Below is a small trained network, with its code and all its weights. Each question gives an input and a target symbol and asks what happens when units are switched off, that is, made to give their printed mean instead of their output.

import numpy as np


def w(rows, s, z=0):
    codes = np.array(rows[::2]) - 128.0
    scale = np.full(codes.shape[1], s)
    scale[-1] = z or s
    return codes * scale


def norm(h):
    return h / np.sqrt((h * h).mean(-1, keepdims=True) + 1e-5)


def f(y):
    return np.maximum(y, 0)


def softmax(a):
    e = np.exp(a - a.max(-1, keepdims=True))
    return e / e.sum(-1, keepdims=True)


def log_softmax(a):
    a = a - a.max(-1, keepdims=True)
    return a - np.log(np.exp(a).sum(-1, keepdims=True))


def net(x, mask):
    ids = ['ΓΔΛΠΦαβεζητψω'.index(c) for c in x.split()]
    T = len(ids)
    res = E[ids] + P[:T]
    r = norm(res)
    for j in range(2):
        rows = slice(2 * j, 2 * j + 2)
        q, k, v = (r @ M[0][rows].T for M in (Q, K, V))
        z = softmax(np.where(np.tri(T) > 0, q @ k.T / 2**0.5, -1e9)) @ v
        o = O[0][rows]
        res = res + np.where(mask[j], z, o[:, -1]) @ o[:, :-1]
    y = f(norm(res) @ A[0][:, :-1].T + A[0][:, -1])
    res = res + np.where(mask[2:18], y, B[0][:, -1]) @ B[0][:, :-1]
    return log_softmax(norm(res)[-1] @ U[:, :-1].T + U[:, -1])


Q, K, V, O, A, B = {}, {}, {}, {}, {}, {}
E = w([
[105,161,128,62],'Γ',
[69,106,72,137],'Δ',
[137,81,88,175],'Λ',
[106,159,59,124],'Π',
[144,79,118,149],'Φ',
[86,41,107,121],'α',
[94,150,104,72],'β',
[98,198,105,116],'ε',
[171,144,122,91],'ζ',
[89,134,167,160],'η',
[163,4,152,151],'τ',
[110,150,77,145],'ψ',
[96,136,96,74],'ω',
],0.021)
P = w([
[245,132,72,22],'0',
[158,104,105,110],'1',
[105,115,100,137],'2',
[106,127,98,180],'3',
[106,125,104,208],'4',
[98,124,110,220],'5',
[99,119,110,237],'6',
[102,117,115,254],'7',
],0.0055)
Q[0] = w([
[199,124,195,129],'head 1',
[140,90,105,96],'head 1',
[142,96,124,91],'head 2',
[162,188,253,70],'head 2',
],0.015)
K[0] = w([
[193,110,176,133],'head 1',
[107,10,105,64],'head 1',
[132,88,114,117],'head 2',
[174,149,73,68],'head 2',
],0.013)
V[0] = w([
[158,64,125,108],'head 1',
[53,120,66,116],'head 1',
[152,93,109,128],'head 2',
[144,28,1,42],'head 2',
],0.0084)
O[0] = w([
[114,179,148,253,139],'head 1',
[167,125,170,138,239],'head 1',
[171,198,44,58,155],'head 2',
[208,123,127,179,254],'head 2',
],0.0072,0.0076)
A[0] = w([
[176,181,96,67,154],'neuron 1',
[93,107,93,101,253],'neuron 2',
[208,194,123,151,65],'neuron 3',
[129,87,205,140,111],'neuron 4',
[184,168,58,135,154],'neuron 5',
[100,148,161,74,177],'neuron 6',
[94,104,92,89,145],'neuron 7',
[183,98,186,154,176],'neuron 8',
[102,134,175,124,61],'neuron 9',
[149,121,253,94,180],'neuron 10',
[125,115,143,190,90],'neuron 11',
[131,47,132,85,165],'neuron 12',
[227,166,63,97,146],'neuron 13',
[109,187,230,183,39],'neuron 14',
[136,121,121,187,105],'neuron 15',
[75,177,146,162,84],'neuron 16',
],0.013,0.0045)
B[0] = w([
[95,77,115,196,200],'neuron 1',
[224,154,184,145,191],'neuron 2',
[181,90,139,74,192],'neuron 3',
[82,234,147,25,150],'neuron 4',
[106,23,63,116,244],'neuron 5',
[139,121,159,227,153],'neuron 6',
[200,130,121,100,155],'neuron 7',
[96,167,60,58,188],'neuron 8',
[112,119,76,163,132],'neuron 9',
[162,71,2,112,144],'neuron 10',
[63,163,186,104,175],'neuron 11',
[153,141,93,124,164],'neuron 12',
[185,72,75,122,254],'neuron 13',
[135,98,70,112,138],'neuron 14',
[93,174,184,166,191],'neuron 15',
[126,167,52,138,143],'neuron 16',
],0.0073,0.0095)
U = w([
[196,74,69,107,208],'Γ',
[72,113,78,179,208],'Δ',
[95,103,199,217,90],'Λ',
[150,211,96,101,3],'Π',
[92,168,201,81,218],'Φ',
[92,56,224,72,95],'α',
[192,150,201,124,42],'β',
[146,210,138,152,37],'ε',
[143,130,144,62,41],'ζ',
[76,212,57,11,85],'η',
[66,103,156,37,93],'τ',
[148,205,126,129,54],'ψ',
[184,152,205,84,93],'ω',
],0.012,0.0044)

Each question gives the input, a string of symbols that net reads in full, and the target symbol t.
The units are the heads (2 rows each of Q, K, V and O) and the neurons (one row each of A and B). Each row of codes is followed by its name. A weight is (code - 128) times the scale printed after its matrix; where a second scale follows, it is the last column's (O, A, B and U).
mask holds one flag per unit, heads first, then neurons. A switched-off unit (its flag False) gives its mean, the last column of its rows in O or B, instead of its output. The means were averaged over made-up inputs and are rounded, as every weight is.
A unit's drop is (log p(t) with every unit on - log p(t) with that unit switched off) / (log p(t) with every unit on - log p(t) with every unit switched off).
The circuit of an input: a set's keep is (log p(t) with only the set's units on - log p(t) with every unit switched off) / (log p(t) with every unit on - log p(t) with every unit switched off). Starting from the 12 units with the biggest drops (on a tie, the unit counted first), units are removed one at a time, each time the one whose removal leaves the highest keep (on an exact tie, the one counted first), for as long as the keep stays at least 0.8.
units of the circuit, in order: the units of the circuit, biggest drop first
unit that matters most: the unit with the biggest drop
k most important neurons: the k neurons with the biggest drops, biggest first
which heads matter: for each layer, one digit per head in row order, 1 if its drop is at least 0.15 and else 0, layers parted by /
drop of u: that unit's drop, to one decimal
input α Γ Λ α α, target Λ: units of the circuit, in order : [head 1; neuron 13; neuron 5]
input ω ζ η Λ ζ α, target α: unit that matters most : head 2
input α β Φ τ ψ Φ, target Δ: units of the circuit, in order : [head 1; neuron 2; neuron 13]
input Π ε ε τ Λ τ, target Δ: 3 most important neurons : [neuron 3; neuron 2; neuron 8]
input α ω Δ Δ α Δ, target Λ: which heads matter : 00
input Φ ω α Λ τ ζ α Φ, target Δ: which heads matter : 10
input ε ψ ε, target Δ: units of the circuit, in order : [head 2; neuron 6]
input Δ τ Φ ζ α Φ Δ τ, target Δ: which heads matter : 10
input Δ ω α Δ α, target Δ: 2 most important neurons : [neuron 3; neuron 13]
input Φ ζ Δ Δ Δ, target Λ: 2 most important neurons : [neuron 13; neuron 8]
input β ψ Δ ζ η Λ Λ, target Λ: 4 most important neurons : [neuron 5; neuron 13; neuron 2; neuron 8]
input η ε Δ τ, target τ: which heads matter : 11
input Γ η α Λ, target Λ: which heads matter : 01
input α ψ Π α, target Δ: unit that matters most : head 1
input Φ α Δ η, target η: drop of neuron 4 : 0.2
input Δ η Γ Λ Δ τ, target τ: drop of neuron 10 : 0.0
input τ τ Φ Δ Φ τ, target Λ: drop of neuron 4 : 0.1
